Below are the code and all the weights of a small trained network. Each question names an input and a target symbol and asks about switching units off, where a switched-off unit gives its printed mean instead of its output.

import numpy as np


def w(rows, s, z=0):
    codes = np.array(rows[::2]) - 128.0
    scale = np.full(codes.shape[1], s)
    scale[-1] = z or s
    return codes * scale


def norm(h):
    return h / np.sqrt((h * h).mean(-1, keepdims=True) + 1e-5)


def f(y):
    return np.maximum(y, 0)


def softmax(a):
    e = np.exp(a - a.max(-1, keepdims=True))
    return e / e.sum(-1, keepdims=True)


def log_softmax(a):
    a = a - a.max(-1, keepdims=True)
    return a - np.log(np.exp(a).sum(-1, keepdims=True))


def net(x, mask):
    ids = ['ΔΛΞΦβγμπστ'.index(c) for c in x.split()]
    T = len(ids)
    res = E[ids] + P[:T]
    r = norm(res)
    for j in range(3):
        rows = slice(3 * j, 3 * j + 3)
        q, k, v = (r @ M[0][rows].T for M in (Q, K, V))
        z = softmax(np.where(np.tri(T) > 0, q @ k.T / 3**0.5, -1e9)) @ v
        o = O[0][rows]
        res = res + np.where(mask[j], z, o[:, -1]) @ o[:, :-1]
    y = f(norm(res) @ A[0][:, :-1].T + A[0][:, -1])
    res = res + np.where(mask[3:15], y, B[0][:, -1]) @ B[0][:, :-1]
    return log_softmax(norm(res)[-1] @ U[:, :-1].T + U[:, -1])


Q, K, V, O, A, B = {}, {}, {}, {}, {}, {}
E = w([
[101,120,29,32,51,87,164,100],'Δ',
[133,114,119,140,118,99,118,66],'Λ',
[133,127,123,105,164,163,125,56],'Ξ',
[107,148,203,8,92,131,131,61],'Φ',
[79,83,95,108,179,94,146,106],'β',
[193,138,126,123,107,102,151,103],'γ',
[119,178,113,125,147,148,76,138],'μ',
[144,126,132,100,180,109,179,138],'π',
[125,105,142,97,131,72,86,106],'σ',
[145,106,128,83,99,165,126,145],'τ',
],0.012)
P = w([
[119,11,160,240,58,88,85,254],'0',
[207,197,73,158,216,47,153,101],'1',
[204,199,65,138,223,88,152,101],'2',
[208,186,64,133,226,94,167,85],'3',
[193,186,61,129,231,116,168,84],'4',
[179,166,45,106,241,116,172,68],'5',
[187,165,53,95,246,112,181,52],'6',
],0.0034)
Q[0] = w([
[9,219,149,122,94,137,125,127],'H1',
[70,114,231,158,27,157,145,188],'H1',
[121,140,182,253,122,145,169,156],'H1',
[169,134,130,80,95,227,209,111],'H2',
[68,155,211,241,98,46,71,223],'H2',
[187,181,58,28,194,165,123,62],'H2',
[154,113,104,19,88,156,152,63],'H3',
[146,139,31,1,216,100,88,90],'H3',
[105,109,144,82,10,74,113,209],'H3',
],0.006)
K[0] = w([
[128,161,162,194,169,120,133,113],'H1',
[116,185,72,183,168,80,135,87],'H1',
[141,192,88,88,189,114,87,69],'H1',
[145,127,200,193,133,103,168,156],'H2',
[107,225,19,64,140,53,186,36],'H2',
[73,30,213,141,93,182,106,135],'H2',
[114,50,161,184,76,126,88,142],'H3',
[85,121,135,115,2,144,99,161],'H3',
[192,163,155,150,216,95,105,144],'H3',
],0.0068)
V[0] = w([
[173,97,16,133,174,150,146,161],'H1',
[153,192,157,100,167,90,142,105],'H1',
[110,140,92,18,68,150,126,125],'H1',
[51,103,115,143,125,142,126,163],'H2',
[121,123,133,148,184,115,93,53],'H2',
[177,160,112,181,200,150,97,143],'H2',
[148,129,135,1,130,130,128,131],'H3',
[121,164,31,144,149,73,133,108],'H3',
[121,107,68,144,92,143,181,135],'H3',
],0.0092)
O[0] = w([
[184,108,108,128,110,176,122,203,254],'H1',
[160,103,176,181,131,45,105,142,49],'H1',
[98,127,121,63,187,130,2,134,146],'H1',
[118,168,77,113,104,112,103,66,192],'H2',
[68,78,150,90,66,124,135,146,239],'H2',
[109,178,151,160,62,156,123,194,176],'H2',
[188,88,146,87,79,115,116,89,106],'H3',
[97,178,97,119,76,64,126,153,110],'H3',
[120,83,65,95,134,123,192,139,113],'H3',
],0.009,0.0037)
A[0] = w([
[49,180,156,106,102,28,77,116,77],'N1',
[161,134,196,95,181,197,101,167,54],'N2',
[83,89,78,190,174,92,148,186,201],'N3',
[143,105,107,103,136,127,101,36,244],'N4',
[159,172,114,95,201,93,102,112,145],'N5',
[133,128,142,148,135,253,153,66,59],'N6',
[145,189,167,20,153,165,134,142,167],'N7',
[166,99,244,122,186,152,74,127,4],'N8',
[125,121,94,209,35,152,147,82,114],'N9',
[106,142,85,146,111,121,178,78,55],'N10',
[72,173,180,178,103,58,196,89,102],'N11',
[108,29,221,179,84,123,50,157,106],'N12',
],0.0062,0.0028)
B[0] = w([
[87,179,191,113,57,165,150,166,167],'N1',
[125,104,173,111,206,94,120,189,176],'N2',
[79,176,146,156,121,37,83,147,183],'N3',
[148,171,191,104,69,119,170,205,253],'N4',
[123,211,89,104,164,128,175,101,207],'N5',
[117,139,122,32,98,230,179,160,212],'N6',
[90,117,147,202,139,25,108,102,237],'N7',
[100,116,185,178,81,59,191,155,157],'N8',
[145,69,135,195,159,175,31,38,216],'N9',
[92,73,160,182,134,140,88,132,173],'N10',
[149,1,140,125,155,177,74,193,182],'N11',
[140,173,105,76,186,214,175,126,180],'N12',
],0.0058,0.0041)
U = w([
[113,149,22,73,58,54,142,74,182],'Δ',
[254,95,121,178,60,103,137,115,165],'Λ',
[151,136,146,145,185,81,240,229,3],'Ξ',
[91,59,185,80,38,167,131,176,172],'Φ',
[113,188,237,88,122,62,152,59,130],'β',
[174,109,90,50,194,142,50,179,147],'γ',
[118,42,153,185,132,91,35,9,177],'μ',
[1,87,86,158,186,80,138,136,58],'π',
[121,150,99,103,160,240,197,81,68],'σ',
[92,237,134,181,90,146,70,162,154],'τ',
],0.0074,0.0021)

Each question gives the input, a string of symbols that net reads in full, and the target symbol t.
The units are the heads (3 rows each of Q, K, V and O) and the neurons (one row each of A and B). Each row of codes is followed by its name. A weight is (code - 128) times the scale printed after its matrix; where a second scale follows, it is the last column's (O, A, B and U).
mask holds one flag per unit, heads first, then neurons. A switched-off unit (its flag False) gives its mean, the last column of its rows in O or B, instead of its output. The means were averaged over made-up inputs and are rounded, as every weight is.
A unit's drop is (log p(t) with every unit on - log p(t) with that unit switched off) / (log p(t) with every unit on - log p(t) with every unit switched off).
The circuit of an input: a set's keep is (log p(t) with only the set's units on - log p(t) with every unit switched off) / (log p(t) with every unit on - log p(t) with every unit switched off). Starting from the 12 units with the biggest drops (on a tie, the unit counted first), units are removed one at a time, each time the one whose removal leaves the highest keep (on an exact tie, the one counted first), for as long as the keep stays at least 0.8.
units of the circuit, in order: the units of the circuit, biggest drop first
unit that matters most: the unit with the biggest drop
k most important neurons: the k neurons with the biggest drops, biggest first
which heads matter: for each layer, one digit per head in row order, 1 if its drop is at least 0.15 and else 0, layers parted by /
drop when u is switched off: that unit's drop, to one decimal
input γ σ Δ γ μ, target Δ: which heads matter -> 001
input μ Φ γ τ Ξ, target τ: which heads matter -> 010
input Λ μ τ, target π: units of the circuit, in order -> [H3; H2]
input β Ξ μ, target Δ: units of the circuit, in order -> [H2; H3]
input Δ β Ξ σ γ β, target Δ: units of the circuit, in order -> [H3]
input μ Ξ π Ξ Ξ τ β, target γ: which heads matter -> 100
input Ξ μ μ γ, target Φ: which heads matter -> 010
input τ Λ Δ, target σ: units of the circuit, in order -> [H3; H1]
input γ Ξ Ξ Λ β μ τ, target Ξ: which heads matter -> 010
input γ τ π Ξ Ξ Ξ Ξ, target Ξ: which heads matter -> 010
input π Ξ μ β σ, target Λ: which heads matter -> 100
input τ Λ Φ, target σ: 3 most important neurons -> [N6; N5; N3]
input σ Λ Δ μ Ξ Ξ, target β: units of the circuit, in order -> [N4; H1]
input β σ Φ Ξ, target Δ: units of the circuit, in order -> [H2]
input Λ Ξ β Ξ, target π: which heads matter -> 001
input π β Ξ Δ Ξ, target Λ: which heads matter -> 101
input β Ξ Ξ γ, target Δ: which heads matter -> 011
input Ξ τ γ μ τ γ, target γ: which heads matter -> 100
input μ τ μ σ Λ, target τ: drop when H2 is switched off -> 0.4
input Ξ π μ Ξ μ β, target Φ: unit that matters most -> H2
input τ π τ Ξ Δ, target σ: drop when H2 is switched off -> 0.2
